Rows, each followed by one of two labels for a hidden trait (new trait and labels in each part):
-22,14,11,17,-3,11,3,-8,9,17,26,87,-1,-4,26,47,-15,-10,1  ZT
-49,-22,30,-25,22,8,-9,-16,-38,21,-46,4,8,23,-40,8,8,1,-36  JQ
-6,56,-91,16,3,-29,13,-14,3,43,-82,-20,-16,34,45,-17,-27,2,11  JQ
-20,-16,10,12,14,7,46,19,4,-27,-10,52,-1,-7,16,-10,22,-5,2  ZT
10,-17,-4,24,-15,-4,-14,3,-15,8,-12,-16,-12,7,8,-16,0,3,0  JQ
8,-6,-11,38,10,-31,17,42,31,10,3,71,2,-7,44,24,33,-3,23  ZT
12,-8,-22,7,-10,-23,-14,3,17,24,-5,-14,-2,18,13,11,19,-2,13  JQ
-12,-13,6,6,-10,17,7,-2,-42,-9,10,-9,6,-6,-8,-1,15,4,23  JQ
49,48,-38,16,-17,-13,-6,42,-28,32,1,-50,31,34,-36,-11,-44,12,-6  ZT
-20,-3,29,2,24,-5,45,7,-17,-9,-50,20,18,17,-5,-10,-16,-8,-42  JQ
25,19,0,1,0,19,9,7,4,-2,18,-7,2,-3,-4,0,-13,1,5  ZT
-2,57,-3,61,-5,24,-48,-29,22,11,0,-28,-9,-26,27,14,13,17,-26  JQ
-10,33,-50,-2,7,-15,24,5,25,13,-33,29,-6,-1,40,-2,15,3,20  ZT
-34,-31,19,10,-3,-11,2,-43,-16,17,-21,48,-4,29,23,-11,-9,-22,-24  ZT
29,-1,-22,10,-2,-3,5,15,16,11,-3,3,-8,8,17,-5,23,-4,20  JQ
-30,-48,-17,22,-17,-2,-30,-9,-23,-25,-11,18,-35,0,48,-23,56,18,1  JQ
-33,-15,-5,2,0,-12,11,-23,-20,5,-20,6,9,35,-8,9,-5,9,-10  ZT
-18,-9,-4,-4,-5,-11,-11,-8,-5,6,-6,-10,5,4,0,10,-3,2,-1  ZT
-100,-69,-17,17,-17,-77,33,0,-44,-19,-16,38,12,33,35,60,39,17,-31  JQ
-53,-2,29,-28,-5,-25,39,-6,-13,16,-4,20,17,11,4,-8,19,1,-7  JQ
-12,-1,60,7,1,-32,-21,29,-16,-8,17,40,8,0,43,53,-28,29,-7  ZT
31,23,-34,-30,-29,-9,-69,-32,-28,40,6,-58,23,7,-56,26,-29,8,12  JQ
-19,23,-28,-5,3,-22,27,15,5,-23,2,52,4,13,0,-32,30,9,49  JQ
-37,7,-15,4,9,-29,-26,-32,-15,22,-61,-18,-14,32,26,-24,-10,-6,4  JQ
-19,6,4,-9,-13,25,3,-34,3,16,20,35,-7,20,-4,8,-23,-11,-3  ZT
-49,-8,34,0,36,44,35,20,6,2,-3,18,4,-13,30,-11,11,8,6  ZT
-5,40,-10,-26,-42,23,4,-38,15,40,7,-8,2,35,-17,14,-51,-8,-30  JQ
-82,8,22,1,21,19,24,6,-4,-5,-31,23,-2,14,14,21,7,17,-26  JQ
-18,8,-16,-15,-17,20,56,15,3,22,-30,14,25,22,-3,18,-27,7,-27  ZT
16,34,-21,51,-7,-24,-15,-4,36,19,-6,-7,2,1,20,14,26,-3,-11  JQ
-28,17,-12,-6,-26,18,-7,-26,-72,36,11,12,28,68,-43,-12,-21,4,9  ZT
-27,64,-36,23,-8,-54,33,50,-53,-10,44,36,-11,-2,52,-19,46,21,89  ZT
1,100,-87,4,-30,-97,-27,40,-45,65,-52,-73,30,70,-8,4,-39,10,-13  JQ
-13,12,5,12,-3,41,-10,-47,-13,18,-11,28,-9,15,21,12,-22,-4,-20  ZT
-41,-35,46,-5,37,16,49,27,1,-7,-4,47,5,-10,22,-38,17,-11,9  ZT
-58,-28,1,8,15,-16,58,-3,-13,-18,-27,72,9,32,9,-5,19,2,-8  ZT
-21,-17,1,0,0,-18,-2,2,-5,5,-11,7,1,4,11,4,8,-1,-2  ZT
11,13,6,5,1,22,79,31,29,-29,-22,74,-11,-3,22,-51,30,-4,-12  JQ
-35,-25,5,8,8,-10,27,12,-2,-21,-17,48,-7,-3,24,-14,31,-4,2  ZT
-14,10,-3,2,22,-10,-22,6,-19,22,33,15,-12,-13,22,-1,-5,4,39  ZT
-36,7,1,13,12,25,12,2,4,-8,-3,22,-7,-6,24,10,19,14,2  ZT

Next part:
-2,12,14,-5,-13,-6,-13,-18,-3,14,4,5,12,5,15,-5,2,-2,4,5,6,0,-4,5,4,17,4,-17,8,-1,0,1,-24,5,-4,-2,4,3,-3,-5,-2,2,0,12,-1,-4,0,3,-5,3,21,-8,-8,3,-4,3,4,-1,-28,-7,-11,24,5,-13,-5,19,-8,18,20,-2,-6,12,-2,0,-8,0,8,-23,-7,16,-8,-20,21,26,5,-8,-7,3,4,-3,8,-4,55,4,10,-4,-4,-5,-10,24  <70>
-3,-16,-2,2,3,7,-5,14,-18,-6,-4,-11,-5,-7,6,3,10,3,17,-10,6,2,-9,7,0,-4,-11,18,-4,3,-15,-4,11,3,5,-1,4,-13,13,3,2,-5,4,-15,-26,1,2,9,-5,-6,-10,-3,8,-6,-1,3,1,-3,10,0,2,-46,-3,-12,0,-17,23,-27,-23,-5,8,15,7,-2,1,-24,-11,12,8,-2,4,3,-26,-16,1,4,13,-2,-5,0,-8,16,-13,-4,-17,-7,6,5,16,-54  <70>
-7,13,5,-2,7,-3,-13,-32,-8,5,8,-9,-14,5,27,-4,24,13,6,-2,22,-3,-5,-24,-6,13,18,-29,-6,10,15,0,11,-10,-2,-2,9,-20,-6,28,1,11,-6,5,5,3,-6,-12,-12,5,-8,-5,-3,11,-1,2,5,-11,-11,1,-14,12,-6,-76,-5,2,13,1,-32,19,-8,23,-10,0,-21,-5,-10,-22,-27,18,-4,-14,52,1,2,-6,-20,5,19,4,0,14,45,-6,-3,-7,-10,-3,6,25  <76>
-11,18,11,-6,2,0,-21,-47,-27,16,7,-9,3,17,-2,-6,7,5,19,-1,28,-2,-3,-11,-1,10,21,-7,-3,6,6,-8,-3,-17,-12,-8,13,-7,8,1,1,4,-3,8,-13,3,7,-1,-5,1,6,-10,-2,14,-4,-2,5,-12,-49,-9,-16,11,4,-36,-9,5,-45,-3,34,21,-23,28,-7,3,-12,-17,-7,-10,-29,23,-8,-12,29,8,-6,-11,-6,1,0,2,1,21,71,-14,37,13,-7,-11,-15,0  <70>
2,-21,4,3,7,7,1,38,-11,-9,-3,-9,-6,-35,-21,3,2,-2,1,-10,-4,4,-5,23,2,-6,-17,30,3,0,-12,1,3,5,12,2,9,-5,0,-7,-1,-5,11,-9,-22,4,-2,9,2,-1,-16,-9,2,-7,3,5,0,1,25,-1,8,-18,-1,16,1,-14,17,-11,2,-17,18,17,11,1,3,-5,-8,10,10,-2,9,2,-77,1,5,9,15,-2,-2,-1,-8,14,-1,4,-10,-8,5,5,5,-28  <70>
-8,13,20,-8,-11,-4,-17,-26,3,14,7,5,9,20,7,-4,-2,4,1,3,11,4,-10,-3,1,19,10,-23,9,-2,9,1,-17,-5,-9,-6,9,5,-15,-11,-3,-2,3,6,16,-2,-1,-7,-2,8,2,-7,-12,12,-1,1,6,-5,-33,-13,-12,29,6,-37,-8,13,-25,28,22,-7,-19,17,-11,1,-10,10,-2,-10,-13,11,-10,-12,-23,27,-1,-6,-10,3,1,-1,6,2,89,0,26,4,-10,-8,-1,27  <70>
4,-35,-1,5,14,2,5,51,-17,-12,-6,-14,-15,-36,-65,6,8,0,11,-8,-11,2,8,23,4,-8,-13,32,-6,1,-17,0,-3,13,16,2,0,-11,18,7,3,-4,9,-9,-35,2,-6,7,-6,-8,-11,-11,13,-8,3,8,-1,0,33,6,8,-32,-5,22,1,-25,37,-15,-17,-12,32,10,16,-3,7,-39,-7,18,12,6,6,7,-75,-16,12,9,15,-1,0,-2,-11,10,-32,2,-25,-9,9,8,-12,-39  <76>
-13,22,15,-10,5,-3,-27,-44,-16,16,10,-4,-8,23,18,-7,16,13,6,1,30,-5,-3,-13,-4,16,26,-19,-1,6,19,-4,-9,-16,-12,-5,8,-13,-2,1,-1,7,-1,7,1,7,2,-7,-9,6,-2,-7,-8,17,-7,-1,-1,-19,-57,-11,-29,20,2,-83,-3,14,-49,6,16,14,-19,36,-4,0,-20,2,-23,-26,-34,25,-7,-26,64,16,-4,-14,-16,2,13,0,5,22,100,-12,8,10,-12,-10,-16,31  <76>
-8,21,12,-10,5,-3,-17,-27,-12,12,9,-5,-7,8,14,-7,14,8,6,2,19,-4,-2,-17,-2,20,23,-20,-2,8,18,0,-7,-11,-7,-4,12,-10,-8,14,-2,10,-3,11,-2,4,-2,-8,-10,7,0,-9,-6,15,-4,3,1,-12,-27,-8,-23,23,0,-53,-6,11,-17,6,0,18,-9,21,-6,-1,-18,-6,-11,-24,-31,27,-8,-23,23,13,1,-12,-14,3,13,1,3,18,88,-8,4,1,-9,-6,-6,38  <70>
1,-15,-5,3,2,5,-9,19,-21,-2,-4,-10,-6,-14,12,0,12,-1,15,-7,4,0,-2,17,4,-1,-7,15,-1,3,-20,-4,4,9,10,-1,3,-15,19,5,2,-2,3,-11,-34,-2,1,19,-12,-7,5,-5,9,-10,-4,6,0,0,12,3,-1,-28,-2,-11,1,-10,24,-28,-23,-8,15,13,10,-3,1,-33,-5,5,5,8,5,-9,15,-8,7,0,11,-2,1,-1,-5,19,-2,0,-11,-10,8,9,1,-42  <70>
